[43 149 141]
[145 77 120]
->
[43 141]
[145 120]

[144 91 61]
[150 93 61]
[151 107 50]
[150 160 61]
[159 170 61]
[151 109 38]
[141 109 70]
->
[144 61]
[150 61]
[151 50]
[150 61]
[159 61]
[151 38]
[141 70]

[78 100 117 39 65 114 159 151 160 155 39 158]
[59 46 39 126 161 39 57 75 138 62 161 91]
[140 159 110 161 161 77 51 59 46 65 39 73]
->
[78 117 65 159 160 39]
[59 39 161 57 138 161]
[140 110 161 51 46 39]

[84 119 117 26]
[163 73 74 126]
->
[84 117]
[163 74]

[72 80 85 131 110]
[70 157 167 72 38]
->
[72 85 110]
[70 167 38]

[129 133 49 93 92 48 82]
[100 102 84 94 75 77 114]
[84 75 46 80 125 55 92]
[107 107 82 102 115 78 58]
->
[129 49 92 82]
[100 84 75 114]
[84 46 125 92]
[107 82 115 58]
---
[73 115 117 143 68]
[128 69 105 111 91]
[113 69 166 62 104]
[62 68 99 101 94]
[116 114 92 106 139]
[95 89 145 125 114]
[119 118 115 77 88]
[125 62 116 100 122]
[111 106 106 113 102]
->
[113 69 166 62 104]
[95 89 145 125 114]
[73 115 117 143 68]
[125 62 116 100 122]
[119 118 115 77 88]
[111 106 106 113 102]
[128 69 105 111 91]
[62 68 99 101 94]
[116 114 92 106 139]

[63 138 120 52]
[90 99 69 156]
[71 122 126 68]
[108 74 105 80]
[102 95 70 140]
[96 92 131 74]
[137 82 149 120]
[114 86 59 117]
[92 106 112 77]
[108 81 154 107]
[97 103 138 105]
[111 81 117 82]
->
[108 81 154 107]
[137 82 149 120]
[97 103 138 105]
[96 92 131 74]
[71 122 126 68]
[63 138 120 52]
[111 81 117 82]
[92 106 112 77]
[108 74 105 80]
[102 95 70 140]
[90 99 69 156]
[114 86 59 117]

[107 41 173 63 51 128 147 51 175]
[76 140 33 47 166 150 160 34 49]
[69 72 139 154 146 146 53 152 71]
[65 76 151 148 128 130 60 155 64]
[60 71 146 130 141 116 50 145 55]
[81 75 157 141 137 136 61 167 56]
->
[107 41 173 63 51 128 147 51 175]
[81 75 157 141 137 136 61 167 56]
[65 76 151 148 128 130 60 155 64]
[60 71 146 130 141 116 50 145 55]
[69 72 139 154 146 146 53 152 71]
[76 140 33 47 166 150 160 34 49]

[133 96 95 98 118 89 101 95 110 67 71 127]
[90 157 115 152 84 102 98 103 83 87 74 118]
->
[90 157 115 152 84 102 98 103 83 87 74 118]
[133 96 95 98 118 89 101 95 110 67 71 127]

[89 157 110 154]
[102 149 134 135]
[106 120 44 60]
[81 110 43 121]
[96 153 100 131]
->
[102 149 134 135]
[89 157 110 154]
[96 153 100 131]
[106 120 44 60]
[81 110 43 121]

[106 86 72 66 82 69 64 84]
[90 81 87 120 102 101 42 123]
[101 81 73 82 87 76 47 97]
[86 100 117 146 119 130 93 132]
[106 121 121 95 104 110 161 86]
->
[106 121 121 95 104 110 161 86]
[86 100 117 146 119 130 93 132]
[90 81 87 120 102 101 42 123]
[101 81 73 82 87 76 47 97]
[106 86 72 66 82 69 64 84]
---
[51 34 116 122 54 106 70 101]
[108 156 134 142 117 148 171 81]
[121 82 73 95 169 94 67 33]
[31 146 46 168 68 148 166 81]
[159 95 29 88 135 88 34 109]
->
[108 156 134 142 117 148 171 81]
[31 146 46 168 68 148 166 81]
[159 95 29 88 135 88 34 109]
[121 82 73 95 169 94 67 33]
[51 34 116 122 54 106 70 101]

[93 79 44 139]
[172 94 75 63]
[28 111 174 32]
[159 98 34 167]
[110 88 81 123]
[117 93 130 72]
[126 72 66 136]
[127 99 153 49]
[158 95 43 154]
->
[28 111 174 32]
[127 99 153 49]
[159 98 34 167]
[158 95 43 154]
[172 94 75 63]
[117 93 130 72]
[110 88 81 123]
[93 79 44 139]
[126 72 66 136]

[88 30 82 59 122 103 106 90 121 74 106 115 86 105 73]
[124 61 79 80 101 83 88 122 88 108 94 97 99 87 124]
->
[124 61 79 80 101 83 88 122 88 108 94 97 99 87 124]
[88 30 82 59 122 103 106 90 121 74 106 115 86 105 73]

[122 144 98 107 125 72 121 102 87 78]
[113 169 94 110 113 95 122 113 70 86]
[111 172 94 110 112 97 122 114 68 87]
[133 120 102 108 138 51 122 92 104 71]
[126 134 100 108 131 64 122 97 94 75]
->
[111 172 94 110 112 97 122 114 68 87]
[113 169 94 110 113 95 122 113 70 86]
[122 144 98 107 125 72 121 102 87 78]
[126 134 100 108 131 64 122 97 94 75]
[133 120 102 108 138 51 122 92 104 71]

[96 36 159 149 147]
[105 66 167 101 120]
[133 89 91 103 98]
[107 58 88 93 154]
[154 90 82 104 106]
[132 61 96 112 148]
[87 128 74 89 84]
[113 73 100 108 146]
->
[87 128 74 89 84]
[154 90 82 104 106]
[133 89 91 103 98]
[113 73 100 108 146]
[105 66 167 101 120]
[132 61 96 112 148]
[107 58 88 93 154]
[96 36 159 149 147]

[68 123 143 72 63 139 104 71 30 110 62 152]
[86 93 102 95 97 113 94 96 81 109 137 108]
[55 53 71 105 108 81 66 60 93 76 128 71]
[96 102 101 88 130 101 111 137 85 86 99 95]
[140 117 98 140 144 101 99 143 137 104 89 93]
[151 127 104 147 102 95 88 164 141 99 70 103]
[122 79 71 168 117 97 118 121 164 115 106 62]
->
[151 127 104 147 102 95 88 164 141 99 70 103]
[68 123 143 72 63 139 104 71 30 110 62 152]
[140 117 98 140 144 101 99 143 137 104 89 93]
[96 102 101 88 130 101 111 137 85 86 99 95]
[86 93 102 95 97 113 94 96 81 109 137 108]
[122 79 71 168 117 97 118 121 164 115 106 62]
[55 53 71 105 108 81 66 60 93 76 128 71]

[72 93 92 86 126 71 100 122 85 124 71 56 121 115 99 92]
[84 117 120 80 120 103 74 82 117 100 122 51 155 72 132 69]
[119 70 134 83 85 92 136 121 106 78 123 70 87 101 109 121]
[58 115 69 84 112 90 96 98 96 138 63 113 92 127 113 81]
->
[84 117 120 80 120 103 74 82 117 100 122 51 155 72 132 69]
[58 115 69 84 112 90 96 98 96 138 63 113 92 127 113 81]
[72 93 92 86 126 71 100 122 85 124 71 56 121 115 99 92]
[119 70 134 83 85 92 136 121 106 78 123 70 87 101 109 121]

[131 142 107 113 49]
[82 78 106 79 140]
[147 128 72 123 74]
[131 98 66 104 126]
[107 129 152 48 118]
[86 105 150 44 139]
[112 138 155 50 107]
[127 94 86 67 169]
[84 121 144 87 68]
->
[131 142 107 113 49]
[112 138 155 50 107]
[107 129 152 48 118]
[147 128 72 123 74]
[84 121 144 87 68]
[86 105 150 44 139]
[131 98 66 104 126]
[127 94 86 67 169]
[82 78 106 79 140]

[109 103 42 149 133 99 114 55 93]
[127 113 91 95 117 118 81 43 53]
[118 98 73 81 127 118 78 55 59]
[135 89 25 163 109 92 91 46 129]
->
[127 113 91 95 117 118 81 43 53]
[109 103 42 149 133 99 114 55 93]
[118 98 73 81 127 118 78 55 59]
[135 89 25 163 109 92 91 46 129]
---
[112 55 136 70 27]
[113 52 134 71 25]
[92 134 97 98 97]
[141 118 104 84 63]
->
[55 136]
[52 134]

[165 123 94 100]
[164 126 95 92]
->
[123 94]
[126 95]

[94 126 80 44 82]
[91 113 71 45 72]
[96 131 86 46 87]
[98 136 91 48 92]
[90 107 66 47 68]
->
[126 80]
[113 71]

[152 30 60]
[53 81 122]
[103 110 64]
[123 143 139]
->
[30 60]
[81 122]

[111 97 93 161]
[90 103 99 105]
[87 97 127 106]
->
[97 93]
[103 99]

[125 70 30 144]
[48 106 118 67]
->
[70 30]
[106 118]

[108 91 163]
[160 96 114]
[137 83 62]
[73 92 158]
->
[91 163]
[96 114]

[79 89 133]
[98 105 116]
[84 155 94]
[112 97 104]
[102 101 98]
->
[89 133]
[105 116]
